Each row has a name. After each piece below comes the name of the row it's from, unless a question asks for something else. Each question is about the rows just above it. Places in a row count from 0.

Q_252: [ 80 105 100 115 114 110 103 115  89 112  61]
Q_861: [ 80 105 114 115 113 110 103  90  89 112  61]
Q_758: [ 80 105 100 115 114 110 103 104  89 112 109]
Where do [ 80 105 100 115 114 110 103 115  89 112  61] appear? -> Q_252
The row with [ 80 105 100 115 114 110 103 104  89 112 109] is -> Q_758
Row and place of [113] in the named rows: -> Q_861, 4

Q_900: [190 187 118 160 137  74 170  85  87  73  79 157 133  69  62 107 176 162
  93 163 154 137 120 123 105 140 114 155 142 123 179  87 156 193 145]
Q_968: [119 122 182 119 168 144  89 166 149 161  95 153 195  87 161  62 189  95
 120  69 130  81 142 194 136 154  83  62 155 147 156 147  98  99  88]
Q_437: [190  68  99 137 147  90 143 163  64  66 145  86 185 129 107 195 114  73
 189  98  99 105 121 125 125 190 125 103  67 156 172 133 166 108  65]
Q_840: [ 70 105  77 141 175 113 168 133 116 194 133 180 168  67  66 129 181 161
  66 156 132 111 111 162 131 182 152 168  88  91 163 154 169 140 185]
find: [190  68  99 137 147  90 143 163  64  66 145  86 185 129 107 195 114  73
 189  98  99 105 121 125 125 190 125 103  67 156 172 133 166 108  65] -> Q_437
Row and place of [130] in the named rows: -> Q_968, 20

Q_5: [127 158 101 138 106  77 146 159 121 134  63]
Q_160: [177 165 116 107 154 138 139 162 109 134 125]
Q_336: [112 138 105 151 117 124 138 161  76 150 129]
Q_559: [135 124 126 116 120 141 188 108 130 134 131]
Q_789: [133 121 124 119 119 142 120 106 127 134 130]
Q_529: [117 135 108 120 122 132 129 143 132 134 132]
Q_22: [127 159 107 142  99  78 145 164 125 134  65]
Q_431: [126 152  93 129 126  77 147 149 110 134  70]
Q_329: [128 136 111 108 133 154 129 151 118 134 131]
Q_540: [127 159 107 142  99  78 145 164 118 134 123]
Q_301: [105 154 111 187  69 126 145 140  80 134 152]
Where in the named rows is [149]? -> Q_431, 7
Row and place of [140] in the named rows: -> Q_301, 7
Where in the named rows is [187]? -> Q_301, 3

Q_901: [167 148  84 130  85  79]
Q_330: [175  89 133  54 147 149]
Q_706: [ 85 119 110 187 165 165]
Q_101: [107 135 146 118  69  63]
Q_805: [ 99 141 167 102 118  89]
Q_168: [180 148 108 118 129  84]
Q_899: [134  97 121  92 196 193]
Where in the named rows is [187]? -> Q_706, 3
[147] is at row and place -> Q_330, 4
Where in the named rows is [54]? -> Q_330, 3
Row and place of [130] in the named rows: -> Q_901, 3
Row and place of [196] in the named rows: -> Q_899, 4
Row and place of [134] in the named rows: -> Q_899, 0
Row and place of [119] in the named rows: -> Q_706, 1

Q_308: [131 127  81 123 121 132 129 175  84 128 152 129  92 129 133 128 131 127
 100 179 172 140]
Q_933: [128 127 132 127 126 127 120 100 141 127 169 126  66 129 128 124 128 127
  78 108 189 128]
Q_851: [130 132  77 135 136 130 121 184  87 125 143 131 143 134 126 126 135 130
 135 184 124 120]
Q_485: [132 128 142 128 190 133 129 123 137 132  98 127 184 126 129 124 133 128
 187 129  68 131]
Where in the named rows is [81]? -> Q_308, 2
Row and place of [172] in the named rows: -> Q_308, 20
Where in the named rows is [189]? -> Q_933, 20
Row and place of [142] in the named rows: -> Q_485, 2
find: [128 127 132 127 126 127 120 100 141 127 169 126  66 129 128 124 128 127
  78 108 189 128] -> Q_933

Q_148: [123 119 138 202 128 117 119 117 129 119 118 131 121 133 117 121 142 125
 124 125 124 120 117 116 188 130 134 157 152 116 166 140 128 124 105 119]
Q_45: [147 144 109 121 101 148 141 144  97 141 139 105 147  95 145 140 114 102
 147  97 105 142 148 147 123 124 142 117 126 138 133 113 135 136 152 143]
Q_844: [103 106 134 127 126 102 108 110 130 109 102 122 105 125 106 102 120 123
 101 128 122 109 109 110 126 115 106 130 114 103 111 136 111 111 107 103]
Q_856: [156 159 125  81 152 152 158 162 153 159 104 143 158 155 159 101 134 140
 107 149 145 160 158 158  96 116 108 109 104 107  97 106 107 106 144  98]
Q_780: [111 111 131 127 123 109 116 115 130 113 103 141 115 151 110 101 123 121
 103 124 120 111 115 112 124 113 106 127 117 104 112 136 108 110 110 102]
Q_676: [156 159 124  81 152 152 158 162 153 159 104 143 158 155 159 101 134 140
 107 149 145 160 158 158  96 116 108 109 104 107  97 115 107 108 144  98]
Q_283: [111 110 151 175 158 104 113 114 157 116 114 152 109 163 112 118 151 147
 107 154 151 117 112 111 164 130 117 150 139 118 145 144 122 118  96 115]
[156 159 124  81 152 152 158 162 153 159 104 143 158 155 159 101 134 140
 107 149 145 160 158 158  96 116 108 109 104 107  97 115 107 108 144  98] is in which row? -> Q_676
Where do [103 106 134 127 126 102 108 110 130 109 102 122 105 125 106 102 120 123
 101 128 122 109 109 110 126 115 106 130 114 103 111 136 111 111 107 103] appear? -> Q_844
Which row holds [123 119 138 202 128 117 119 117 129 119 118 131 121 133 117 121 142 125
 124 125 124 120 117 116 188 130 134 157 152 116 166 140 128 124 105 119]? -> Q_148

Q_236: [165 151 121 158 146 124 161 147 145 134]
Q_608: [168  89 144 138 135 128 129 132 110 142]
Q_163: [ 74  90  89 152 156  72 156 159 108 142]
Q_282: [133 156 169 136 163 132 118 155 182 118]
Q_227: [109 121  68 113 171 107 101 197 146 108]
Q_116: [135  99 102 153 138 139  87 113 105  86]
Q_333: [110  70 135  80 119 131  85 149 106 100]
Q_490: [121  98 141 130 107 154  81 183 104 100]
Q_776: [135  99 102 153 132 139  87 113 105 150]
Where in the named rows is [81]? -> Q_490, 6
Where in the named rows is [197]? -> Q_227, 7

